Where the symbols take the units:
at | g w q c j z
x512 | x5 x240 x917 x305 x102 x547
x135 | x304 x812 x5 x419 x481 x201
x240 | x197 x463 x667 x547 x636 x87
x38 | x812 x943 x240 x100 x87 x25
x478 | x461 x274 x912 x96 x482 x264
x806 | x428 x663 x488 x734 x961 x561
x482 | x96 x313 x293 x274 x389 x510
x734 | x781 x561 x356 x696 x663 x30
x510 | x49 x995 x389 x858 x426 x461
x164 | x209 x162 x287 x771 x891 x323
x293 | x273 x209 x402 x611 x545 x389
x304 | x362 x946 x25 x632 x419 x900
x561 | x253 x374 x961 x30 x124 x331
x124 | x30 x753 x380 x374 x378 x428
x121 | x917 x297 x561 x427 x331 x602
x305 | x306 x547 x276 x197 x240 x38
x311 | x287 x419 x943 x304 x135 x946
x49 | x961 x493 x274 x380 x858 x410
x402 | x323 x91 x946 x204 x333 x545
x102 | x305 x636 x427 x240 x733 x463
x380 | x663 x410 x264 x998 x493 x378
x389 | x274 x457 x545 x313 x953 x426
x30 | x279 x331 x663 x121 x374 x297
x481 | x419 x100 x305 x812 x38 x927
x378 | x374 x806 x493 x753 x356 x734
x493 | x998 x488 x510 x410 x461 x356
x374 | x121 x428 x998 x331 x753 x781
x781 | x602 x253 x753 x863 x696 x279
x238 | x463 x276 x863 x312 x917 x512
x356 | x753 x961 x461 x806 x143 x663
x143 | x806 x380 x96 x961 x49 x998
x464 | x356 x49 x478 x143 x264 x380
x463 | x38 x486 x733 x87 x312 x5
x941 | x402 x287 x812 x333 x214 x362
x426 | x858 x478 x953 x995 x273 x96
x100 | x201 x25 x547 x927 x943 x311
x419 | x632 x201 x306 x946 x812 x941
x961 | x734 x998 x464 x663 x380 x124
x461 | x410 x464 x426 x488 x96 x143
x276 | x486 x102 x279 x512 x667 x240
x545 | x611 x771 x333 x209 x164 x953
x636 | x547 x312 x602 x463 x238 x486
x427 | x276 x602 x30 x667 x297 x733
x488 | x378 x143 x995 x356 x464 x961
x197 | x135 x38 x512 x481 x547 x100
x313 | x264 x426 x209 x510 x457 x995
x663 | x696 x124 x143 x561 x998 x374
x87 | x100 x5 x636 x943 x486 x306
x274 | x464 x510 x611 x264 x313 x858
x912 | x426 x611 x162 x273 x293 x482
x812 | x946 x927 x197 x201 x100 x214
x900 | x162 x333 x419 x402 x941 x91
x917 | x312 x667 x253 x276 x427 x102
x998 | x561 x378 x49 x124 x410 x753
x264 | x143 x858 x482 x49 x510 x493
x611 | x478 x389 x204 x482 x209 x313
x253 | x169 x121 x734 x279 x30 x427
x953 | x313 x912 x164 x457 x323 x273
x306 | x311 x481 x486 x135 x197 x812
x96 | x488 x264 x273 x464 x274 x49
x667 | x512 x733 x121 x102 x602 x636
x169 | x636 x917 x781 x238 x279 x276
x891 | x771 x402 x304 x162 x900 x204
x297 | x667 x863 x374 x602 x781 x169
x428 | x297 x696 x378 x781 x734 x253
x273 | x995 x482 x323 x478 x611 x274
x312 | x87 x512 x169 x486 x276 x305
x927 | x941 x311 x38 x214 x25 x304
x632 | x164 x900 x311 x891 x946 x402
x214 | x333 x304 x100 x287 x311 x632
x733 | x240 x238 x297 x636 x169 x312
x771 | x389 x323 x362 x953 x162 x912
x547 | x481 x87 x102 x38 x463 x943
x201 | x900 x214 x481 x941 x927 x287
x602 | x102 x169 x331 x733 x863 x238
x333 | x204 x362 x201 x91 x287 x164
x457 | x510 x273 x771 x426 x912 x478
x362 | x545 x891 x214 x164 x632 x162
x287 | x91 x632 x927 x362 x304 x891
x943 | x927 x306 x463 x25 x5 x135
x946 | x891 x941 x135 x900 x201 x333
x753 | x331 x734 x410 x428 x806 x696
x331 | x427 x781 x124 x297 x428 x863
x863 | x733 x279 x428 x169 x253 x917
x204 | x912 x545 x900 x293 x91 x209
x410 | x124 x356 x858 x378 x488 x806
x995 | x493 x96 x457 x461 x478 x464
x5 | x25 x197 x312 x306 x305 x481
x279 | x238 x427 x696 x917 x121 x667
x209 | x482 x953 x91 x389 x771 x457
x858 | x380 x461 x313 x493 x995 x488
x696 | x863 x30 x806 x253 x561 x121
x486 | x943 x305 x238 x5 x512 x197
x323 | x457 x293 x891 x912 x204 x611
x162 | x953 x204 x632 x323 x402 x293
x25 | x214 x135 x87 x311 x306 x419
x91 | x293 x164 x941 x545 x362 x771

The rows follow the links: the fewer symbols apart two units are, the more alike their rows tend to be.

Each row is also shifted at random along 7 hidden directions that mean nothing.

Rows in random order:
Each row is one unit's numbers.
id 1: -17,-12,6,-1,0,3,-12,12,-17,4,-14,-2,-14,-12,-14,-12,-24,-28,8,-13,25,16,11,-2,6,8,2,8
id 2: 21,5,-9,10,16,0,-13,-4,1,16,9,2,-3,12,8,19,5,-1,-8,20,-7,6,-4,5,-2,-2,-5,7
id 3: 8,-11,-22,6,11,4,-14,10,-14,1,0,6,-13,-4,-3,-7,-35,-4,1,-1,30,17,-7,-2,-9,4,-12,22
id 4: 2,6,4,-8,8,2,-8,5,-12,18,-4,6,-17,-7,-13,17,12,-2,17,18,-10,9,-10,5,-15,5,-2,7
id 5: -4,12,2,-5,-9,-5,10,-4,-35,-27,-2,12,-4,1,-25,10,-2,18,23,-1,-9,4,-14,6,-15,-7,-2,21
id 6: -6,-10,9,3,-2,-2,-5,-7,-2,4,-2,0,10,3,-10,9,-1,-23,-6,4,-2,7,23,-4,25,2,-9,12
id 7: -10,-10,4,7,-12,7,13,6,8,37,3,-2,15,0,9,1,-21,2,-2,14,27,-4,13,-4,14,-5,2,5
id 8: -44,-16,-14,17,-24,0,13,17,-1,16,-21,-9,7,-7,4,-17,-33,-20,-2,-7,31,2,29,-1,21,-20,-7,8
id 9: 20,6,-5,-5,4,-14,-6,5,-15,3,12,5,8,4,-13,-10,7,-5,30,-8,-16,6,8,-8,9,14,9,-14
id 10: 13,8,-29,13,11,-13,-8,4,-6,-14,6,11,2,7,6,10,35,-13,16,10,-44,10,12,1,8,-2,-20,11
id 11: 10,2,-31,2,14,2,-8,10,-6,-11,1,13,-17,-4,7,-2,-10,8,4,12,5,12,-17,2,-22,-1,-20,25
id 12: -24,-4,7,2,-9,-4,10,-4,13,18,-17,-4,-5,-14,13,-3,-4,-4,-4,4,3,-7,3,-7,-2,-3,4,-5
id 13: 9,13,13,-4,-5,9,8,-4,-7,-3,13,7,15,14,-8,10,-5,11,-2,15,11,-3,0,7,8,-6,4,14
id 14: 32,-9,-28,5,20,-6,-17,12,-9,14,14,-3,-9,5,2,-3,-2,8,18,-9,-6,11,-14,-1,-17,10,-5,-11
id 15: -1,41,-32,14,-2,-5,13,-3,7,-4,2,26,2,1,19,19,35,24,-3,47,-36,-10,-11,5,-15,-17,-6,15
id 16: 15,13,-3,5,11,-3,-15,5,-11,0,6,2,-4,9,-2,-11,-19,-8,2,-1,15,9,-1,2,1,4,14,-2
id 17: 8,14,-10,0,-6,2,10,10,-7,1,13,11,15,8,0,-9,-10,11,14,11,10,-1,4,2,6,-5,4,8
id 18: -23,-2,16,8,-13,9,13,-11,9,1,-12,-6,2,1,13,0,-38,7,-31,5,41,-8,-2,3,2,-17,6,16
id 19: -4,26,-22,19,6,-1,-9,-1,1,-15,-3,21,2,8,18,-8,-26,-23,-23,31,21,11,17,1,19,-12,-5,36
id 20: -21,6,53,-20,-5,9,-4,-15,-3,4,-17,-7,-14,-8,-30,26,29,-13,-8,4,-17,-4,-2,10,-3,4,16,-11
id 21: -24,-17,4,-2,2,7,-4,-1,12,-29,-19,-10,-16,-7,4,2,16,-18,-19,-17,-11,2,2,8,-2,-9,-23,8
id 22: -34,1,13,-1,-3,7,-3,-4,17,19,-25,-3,-15,-10,2,15,6,-24,-25,25,3,2,10,7,4,-11,-7,11
id 23: -10,23,8,4,-13,1,13,2,7,12,-1,1,8,-2,9,-13,-6,12,-3,6,12,-15,-2,-1,-1,-4,31,-21
id 24: -5,-3,8,4,-11,8,14,-8,1,-29,4,1,12,1,-3,19,35,16,-11,-9,-26,-14,-2,4,2,-4,-6,0
id 25: 4,23,19,-2,-8,15,13,-13,-2,-26,12,18,16,7,-3,14,9,16,-18,18,2,-11,-4,5,7,-1,9,19
id 26: 11,-6,-2,9,11,0,-12,-2,-5,-3,4,-4,-1,12,2,5,-11,-11,-9,-2,8,9,4,4,6,-3,-6,9
id 27: 6,-13,-6,6,3,1,-3,-9,10,-4,5,0,12,7,5,5,-8,-8,-21,4,5,2,12,-5,17,-2,-16,15
id 28: 13,-10,2,2,13,7,-16,-6,-25,1,4,8,-11,3,-27,41,13,-3,-1,15,-14,16,-7,8,-8,4,-21,28
id 29: -19,-28,16,1,3,7,-9,2,0,25,-17,-10,-15,-13,-8,29,22,-27,-1,5,-15,10,12,3,4,4,-17,7
id 30: -2,-9,3,3,-4,2,7,-1,22,-7,5,-10,15,9,11,10,43,-6,-8,-5,-34,-10,16,6,18,-7,-13,-12
id 31: 8,18,-10,4,-4,-1,12,-2,-1,-4,8,6,5,5,8,1,4,30,2,7,-5,-11,-18,3,-16,-7,10,-6
id 32: 6,-37,-10,3,-1,3,0,1,5,-21,8,-17,14,15,0,-7,-22,0,-15,-29,18,4,10,2,15,-10,-30,11
id 33: -11,20,12,3,-12,4,12,-8,-9,-6,-3,8,3,3,-6,11,-4,14,-7,15,5,-8,-7,7,-4,-12,10,10
id 34: -8,-5,22,-9,5,8,-5,-1,13,30,-10,-12,-15,-6,4,2,-12,-4,-9,5,21,0,-9,3,-11,2,11,-9
id 35: -17,-8,27,-7,-10,-6,10,-4,2,35,-13,-13,-5,-13,-2,7,10,1,17,-5,-10,-8,-1,-5,-6,5,17,-25
id 36: -8,22,14,-3,-16,1,12,0,-17,-20,2,8,10,-1,-18,-1,20,10,12,-6,-15,-10,-1,4,2,0,22,-13
id 37: -26,2,7,4,-13,-3,-3,5,0,32,-11,1,13,1,-14,-3,-17,-38,-3,20,16,8,41,-2,39,-6,3,7
id 38: 5,6,-19,3,0,-6,0,7,23,-23,7,-3,15,6,19,-33,9,-8,-6,-19,-9,-8,15,-5,17,0,3,-23
id 39: 8,-3,3,9,7,-1,-8,-8,-4,6,3,3,4,10,2,15,-11,-14,-9,13,5,9,10,0,13,-2,-9,20
id 40: -22,1,-30,11,-18,-6,13,22,-3,-23,-4,8,13,-8,6,-24,17,-12,20,-15,-17,-2,26,-4,19,-5,-9,-2
id 41: -11,20,-10,-6,4,0,-4,6,10,-26,-11,6,-15,-8,10,-24,2,-6,-7,-3,2,-1,-7,3,-10,-2,6,-4
id 42: -12,9,35,-6,-13,1,12,-9,-7,29,-7,-7,1,-2,-10,13,-5,10,7,8,8,-9,-6,3,-6,-3,26,-13
id 43: -3,-1,23,-3,-16,10,12,-3,-25,16,7,6,14,3,-28,24,-8,12,10,14,12,0,2,4,6,-1,5,16
id 44: -10,29,-6,-7,1,-2,-1,-3,11,-13,-9,13,-12,-12,5,-16,4,3,-10,12,-2,-6,-11,-3,-13,2,15,-7
id 45: 3,17,2,3,3,-10,-12,9,-24,22,0,6,-1,6,-17,1,-4,-25,27,13,-4,15,18,2,15,3,13,0
id 46: -12,3,14,-3,-4,3,5,-14,2,20,-11,6,-7,-10,-2,13,-20,9,-13,23,19,-2,-10,-5,-11,-1,4,15
id 47: -2,-8,29,-4,-5,8,5,-10,17,-17,5,-15,15,11,0,6,25,-8,-20,-16,-14,-11,13,6,21,-3,1,-14
id 48: 0,13,6,-4,-13,3,10,8,-26,4,9,11,14,7,-22,0,-15,4,23,11,14,5,9,4,11,-3,7,16
id 49: -11,-1,30,-1,-16,11,13,-4,-2,23,2,1,15,-1,-10,20,7,1,-1,13,4,-8,11,1,14,1,11,1
id 50: -17,-18,-7,-6,-2,0,-4,5,-4,-12,-16,-8,-15,-6,-8,-10,-24,-6,-5,-15,19,7,-4,3,-9,-8,-16,10
id 51: -4,-12,14,0,7,4,-12,5,1,64,-8,-6,-13,-12,-5,19,-1,-18,7,21,7,9,5,-3,-1,12,8,-9
id 52: -4,6,5,5,-9,4,13,-6,7,-9,1,-3,7,3,9,3,7,20,-12,-3,-1,-14,-10,3,-7,-8,9,-9
id 53: -18,24,2,-3,-13,-11,10,4,-18,5,-11,11,-4,-10,-11,-2,8,1,29,10,-15,-1,1,-1,-5,-2,15,-3
id 54: 0,9,6,-15,3,0,-5,2,-5,-7,-5,-2,-15,-4,-10,-12,-9,6,6,-8,9,1,-17,4,-18,3,11,-10
id 55: 1,0,3,-10,5,0,-3,-2,9,27,-6,-5,-13,-7,0,3,-5,11,-2,10,6,-3,-17,-1,-21,2,7,-12
id 56: -8,-21,23,-11,3,10,-6,0,-4,2,-10,-15,-16,-4,-9,-1,-26,-6,-7,-17,30,6,-10,6,-9,1,-2,4
id 57: -16,6,-17,-1,-3,-3,1,-1,5,-26,-13,8,-10,-13,7,-25,-24,1,-13,-5,19,0,-7,-7,-9,-3,-2,10
id 58: 10,-13,29,-10,-10,5,11,2,-16,18,13,-10,15,7,-20,7,-5,12,23,-13,9,-4,0,1,6,6,12,-10
id 59: 4,25,-6,-14,1,-5,-2,-2,-23,-19,-2,19,-12,-7,-24,-3,-4,16,16,9,-4,4,-21,0,-22,5,7,9
id 60: 13,7,13,6,14,6,-14,-9,10,15,5,-4,-3,8,9,11,0,-7,-23,12,7,0,-3,3,1,4,13,-7
id 61: 16,11,-7,2,14,5,-15,3,-12,16,5,13,-12,-3,-6,8,-12,1,0,21,12,11,-12,-1,-12,10,4,12
id 62: -15,2,-13,-4,-5,-11,3,3,-8,-5,-13,8,-11,-15,-9,0,16,-1,18,1,-24,3,-1,-5,-10,2,-8,1
id 63: -20,-20,1,3,-12,-7,12,4,-2,4,-13,-15,-1,-5,3,-1,4,2,15,-22,-9,-3,3,0,-3,-9,-7,-9
id 64: -4,11,-20,3,-2,-10,12,1,8,-20,-4,5,-5,-8,20,-13,16,16,9,-6,-21,-9,-12,-5,-16,-2,0,-8
id 65: 17,32,25,-9,1,4,-4,-18,-13,-5,14,19,13,11,-24,12,-5,2,-10,26,7,0,1,0,12,8,21,12
id 66: -18,25,-4,4,-14,0,10,13,6,-1,-2,9,15,1,7,-19,8,-18,8,11,-2,-5,27,1,26,-6,13,-4
id 67: 25,8,-1,-11,-2,-3,5,8,-21,-11,21,2,13,16,-20,-7,1,18,31,-10,-5,1,-6,6,-1,1,5,-5
id 68: -6,8,-10,10,-9,8,14,-6,9,-57,4,8,11,1,13,-3,23,18,-23,-13,-16,-16,-5,3,1,-8,-5,5
id 69: 3,2,6,0,-11,5,14,3,7,-16,9,-3,15,-2,9,-22,-3,17,-2,-24,11,-15,-4,-5,2,6,20,-22
id 70: -3,-8,7,-9,5,4,-8,7,-17,24,-8,-1,-18,-5,-19,16,-10,-4,16,11,9,14,-7,7,-13,0,-8,14
id 71: 9,-26,-3,2,16,7,-8,-5,6,18,0,-4,-16,-6,3,44,36,4,-5,15,-31,6,-13,5,-18,4,-32,15
id 72: 22,23,-28,2,5,-2,-3,4,4,-7,18,16,14,14,10,-32,-47,12,-11,14,40,1,-2,-5,5,-3,8,11
id 73: -11,4,41,-13,-5,6,4,-20,4,23,-10,-3,-7,-11,-8,15,-8,8,-13,12,14,-9,-13,-5,-10,8,23,-7
id 74: 18,3,-26,-3,0,-9,0,14,-6,-22,15,0,13,12,-3,-26,0,6,21,-20,-8,2,5,0,7,-2,-6,-10
id 75: 7,-7,-18,7,11,2,-16,3,-17,-46,1,6,-10,2,-8,0,2,-10,-7,-18,-6,13,-2,4,-1,1,-20,19
id 76: 34,21,-14,7,18,-2,-11,-3,-2,6,18,9,0,15,13,-1,-16,12,-4,18,11,4,-14,1,-8,2,10,5
id 77: 19,4,-11,-2,-1,4,7,-1,-16,-30,18,11,14,18,-12,13,7,19,6,5,-9,3,-5,10,0,-10,-21,27
id 78: -10,1,-7,13,6,0,-15,6,2,-14,-9,-1,-6,0,5,-5,7,-31,-13,-6,-5,8,18,3,15,-2,-4,1
id 79: 13,-26,17,-1,5,-5,-4,-8,15,-2,7,-19,9,4,8,-5,12,-10,-3,-33,-11,-5,9,-9,14,14,2,-26
id 80: -17,27,9,4,-17,8,12,-3,-16,-1,-1,22,12,-2,-18,18,11,3,-1,30,-4,-4,10,4,11,-6,9,20
id 81: 6,-4,-15,10,11,2,-16,6,-6,-4,-1,0,-7,4,3,-8,-25,-13,-11,-3,22,12,3,2,3,-1,-4,10
id 82: 2,-5,19,-3,10,10,-10,-5,4,14,-3,-1,-13,-9,-1,17,11,-7,-9,7,-1,2,-7,0,-7,12,5,-1
id 83: -9,-1,11,1,4,-3,-15,13,-8,55,-10,-5,-12,-12,-14,7,9,-30,20,11,-5,11,16,-2,7,14,17,-20
id 84: -20,-17,-11,0,-8,-8,7,1,-12,-16,-15,0,-8,-12,-7,1,-1,0,13,-13,-10,5,0,-3,-7,-5,-20,15
id 85: 6,-13,5,9,6,0,-6,-6,9,3,3,-8,6,8,16,-11,-32,-14,-18,-7,29,4,11,-6,16,1,0,7
id 86: -15,-9,-17,-3,-1,-9,1,4,8,7,-14,-3,-12,-16,2,1,24,-3,10,-2,-29,-1,-1,-5,-11,1,-13,-11
id 87: -4,-10,-19,-10,0,-7,-4,11,-18,1,-8,-1,-15,-7,-17,-15,-32,6,20,-11,19,12,-12,-1,-18,-2,-10,7
id 88: -22,4,-20,8,-6,-3,7,-3,6,16,-16,14,-8,-13,12,4,-18,1,-9,31,12,2,1,-6,-7,-11,-13,28
id 89: -7,-12,-12,-4,-2,-8,1,1,-8,32,-9,1,-11,-12,-11,15,1,7,19,13,-10,6,-7,-5,-17,0,-13,5
id 90: -15,-3,-7,-1,5,0,-7,12,4,-22,-14,-1,-16,-15,7,-12,24,-22,5,-16,-19,5,6,1,-1,6,-7,-6

Some units, each with its row:
x611 id 51
x696 id 63
x510 id 56
x380 id 59
x201 id 9
x493 id 55
x25 id 37
x164 id 16
x943 id 74
x209 id 83
x124 id 84
x100 id 72
x927 id 27
x293 id 28
x91 id 2
x781 id 15
x663 id 88
x806 id 46
x426 id 11
x96 id 21
x279 id 8
x481 id 38
x306 id 32
x545 id 81
x998 id 62
x253 id 33
x204 id 78

Row, symbols taken left to right, then the row they reach:
id 29 q c j g q: id 75
id 34 q j c z j g g: id 44
id 76 q c c g: id 14
id 4 q w q g: id 3
id 54 w g z z: id 53
id 61 z w g w: id 41
id 22 j g c: id 86
id 6 c g c j: id 26
id 65 c c c c j z: id 60
id 35 g z g q: id 23
id 42 z w q z w: id 31
id 82 g j q g: id 90
id 57 c g q q q g: id 50
id 12 w j g z z q: id 18
id 85 j j g w w: id 19
id 71 q g c w: id 70
id 79 z g z q c q: id 39

